Below is a small trained network, with its code and all its weights. Each question gives an input and a class and asks what happens when units are switched off, that is, made to give their printed mean instead of their output.

import numpy as np


def w(rows, s, z=0):
    codes = np.array(rows[::2]) - 128.0
    scale = np.full(codes.shape[1], s)
    scale[-1] = z or s
    return codes * scale


def f(y):
    return np.maximum(y, 0)


def log_softmax(a):
    a = a - a.max(-1, keepdims=True)
    return a - np.log(np.exp(a).sum(-1, keepdims=True))


def net(x, mask):
    res = np.array(x, float).reshape(1, 5) / 4 @ E
    y = f(res @ A[0][:, :-1].T + A[0][:, -1])
    res = res + np.where(mask, y, B[0][:, -1]) @ B[0][:, :-1]
    return log_softmax(res[-1] @ U[:, :-1].T + U[:, -1])


A, B = {}, {}
E = w([
[38,207,36,96],'x0',
[101,254,253,71],'x1',
[219,240,90,195],'x2',
[128,130,126,125],'x3',
[47,128,161,253],'x4',
],0.0084)
A[0] = w([
[109,94,34,136,82],'N0',
[63,196,97,83,167],'N1',
[69,164,54,88,2],'N2',
[114,128,148,174,206],'N3',
[83,175,121,99,130],'N4',
[142,124,78,50,128],'N5',
[168,126,90,38,55],'N6',
[82,173,184,83,42],'N7',
[131,62,67,118,66],'N8',
[114,159,171,81,60],'N9',
[151,105,38,183,69],'N10',
[220,92,129,54,87],'N11',
[188,186,89,147,142],'N12',
[114,63,162,109,76],'N13',
[139,146,101,77,116],'N14',
[36,79,140,34,164],'N15',
[145,49,47,131,102],'N16',
[248,84,215,103,67],'N17',
[38,136,102,216,70],'N18',
[169,198,71,143,70],'N19',
[81,87,161,96,40],'N20',
[158,144,136,68,195],'N21',
[38,57,119,34,62],'N22',
[170,155,104,74,61],'N23',
[78,162,19,92,73],'N24',
[103,212,174,65,58],'N25',
],0.013,0.0095)
B[0] = w([
[176,170,219,65,190],'N0',
[173,38,119,91,234],'N1',
[194,1,107,164,165],'N2',
[57,86,96,100,199],'N3',
[139,66,149,86,188],'N4',
[21,95,157,127,201],'N5',
[33,155,189,198,187],'N6',
[178,157,241,120,181],'N7',
[164,172,195,119,180],'N8',
[167,161,180,115,167],'N9',
[149,176,189,77,191],'N10',
[41,111,136,180,210],'N11',
[129,185,45,184,214],'N12',
[170,145,76,139,171],'N13',
[71,114,125,162,172],'N14',
[146,206,42,185,248],'N15',
[138,192,209,67,212],'N16',
[191,18,128,139,226],'N17',
[48,109,160,166,198],'N18',
[175,176,69,187,192],'N19',
[152,166,106,221,159],'N20',
[82,134,111,77,218],'N21',
[181,182,65,194,215],'N22',
[71,135,122,185,167],'N23',
[190,8,165,160,204],'N24',
[157,168,192,116,208],'N25',
],0.0083,0.012)
U = w([
[150,159,186,112,81],'0',
[161,30,116,150,115],'1',
[141,176,59,177,97],'2',
[3,109,145,168,88],'3',
[112,114,103,104,255],'4',
[86,120,67,56,149],'5',
],0.014,0.02)

Each question gives the input, the list of numbers given to net, and the class t.
The units are the neurons (one row each of A and B). Each row of codes is followed by its name. A weight is (code - 128) times the scale printed after its matrix; where a second scale follows, it is the last column's (A, B and U).
mask holds one flag per neuron, in row order. A switched-off neuron (its flag False) gives its mean, the last column of its row in B, instead of its output. The means were averaged over made-up inputs and are rounded, as every weight is.
A unit's drop is (log p(t) with every unit on - log p(t) with that unit switched off) / (log p(t) with every unit on - log p(t) with every unit switched off).
The circuit of an input: a set's keep is (log p(t) with only the set's units on - log p(t) with every unit switched off) / (log p(t) with every unit on - log p(t) with every unit switched off). Starting from the 12 units with the biggest drops (on a tie, the unit counted first), units are removed one at a time, each time the one whose removal leaves the highest keep (on an exact tie, the one counted first), for as long as the keep stays at least 0.8.
units of the circuit, in order: the units of the circuit, biggest drop first
most important unit: the unit with the biggest drop
top k neurons: the k neurons with the biggest drops, biggest first
drop when u is switched off: that unit's drop, to one decimal
input [2,4,-5,-1,2], class 2: units of the circuit, in order => [N15 N22]
input [8,-6,-1,-3,1], class 1: units of the circuit, in order => [N24]
input [7,3,5,2,-6], class 1: units of the circuit, in order => [N24 N2]
input [3,-2,-5,-4,-2], class 2: top 2 neurons => [N15 N22]
input [5,-8,4,-1,8], class 0: units of the circuit, in order => [N0 N10]
input [4,-5,-2,-4,-7], class 3: units of the circuit, in order => [N5 N6]
input [-2,3,-6,-1,-7], class 3: units of the circuit, in order => [N11 N6]
input [-3,-7,5,1,6], class 0: units of the circuit, in order => [N10 N16]
input [8,8,8,5,4], class 0: top 2 neurons => [N25 N7]
input [7,0,-3,-5,-8], class 3: top 2 neurons => [N6 N5]
input [-6,5,-6,-2,-8], class 3: top 2 neurons => [N11 N6]
input [7,-3,-5,-6,-5], class 1: top 3 neurons => [N24 N2 N1]
input [7,1,6,-1,1], class 1: units of the circuit, in order => [N24 N1]
input [-7,2,-8,0,-3], class 2: most important unit => N15
input [2,8,-8,3,-1], class 0: top 4 neurons => [N7 N25 N9 N12]
input [5,7,0,5,3], class 0: top 2 neurons => [N7 N25]
input [-1,-8,-6,3,4], class 0: units of the circuit, in order => [N16 N0]
input [-3,5,7,3,-7], class 2: top 4 neurons => [N12 N19 N18 N3]
input [7,-4,-7,-5,5], class 1: top 4 neurons => [N24 N2 N12 N1]
input [-8,6,1,8,8], class 1: most important unit => N17
input [5,6,3,-5,2], class 0: top 4 neurons => [N25 N7 N17 N9]
input [-3,7,8,7,-2], class 2: top 4 neurons => [N12 N19 N16 N0]
input [2,-4,-1,4,2], class 0: top 2 neurons => [N0 N16]
input [-8,6,-5,-2,5], class 1: top 2 neurons => [N17 N16]
input [8,-5,-8,8,1], class 1: top 4 neurons => [N24 N2 N1 N12]
input [-8,5,2,-5,-6], class 1: drop when N17 is switched off => 2.1
input [7,7,-5,-5,-7], class 0: drop when N5 is switched off => -0.1
input [-4,-6,-3,-8,-6], class 4: drop when N16 is switched off => -0.4
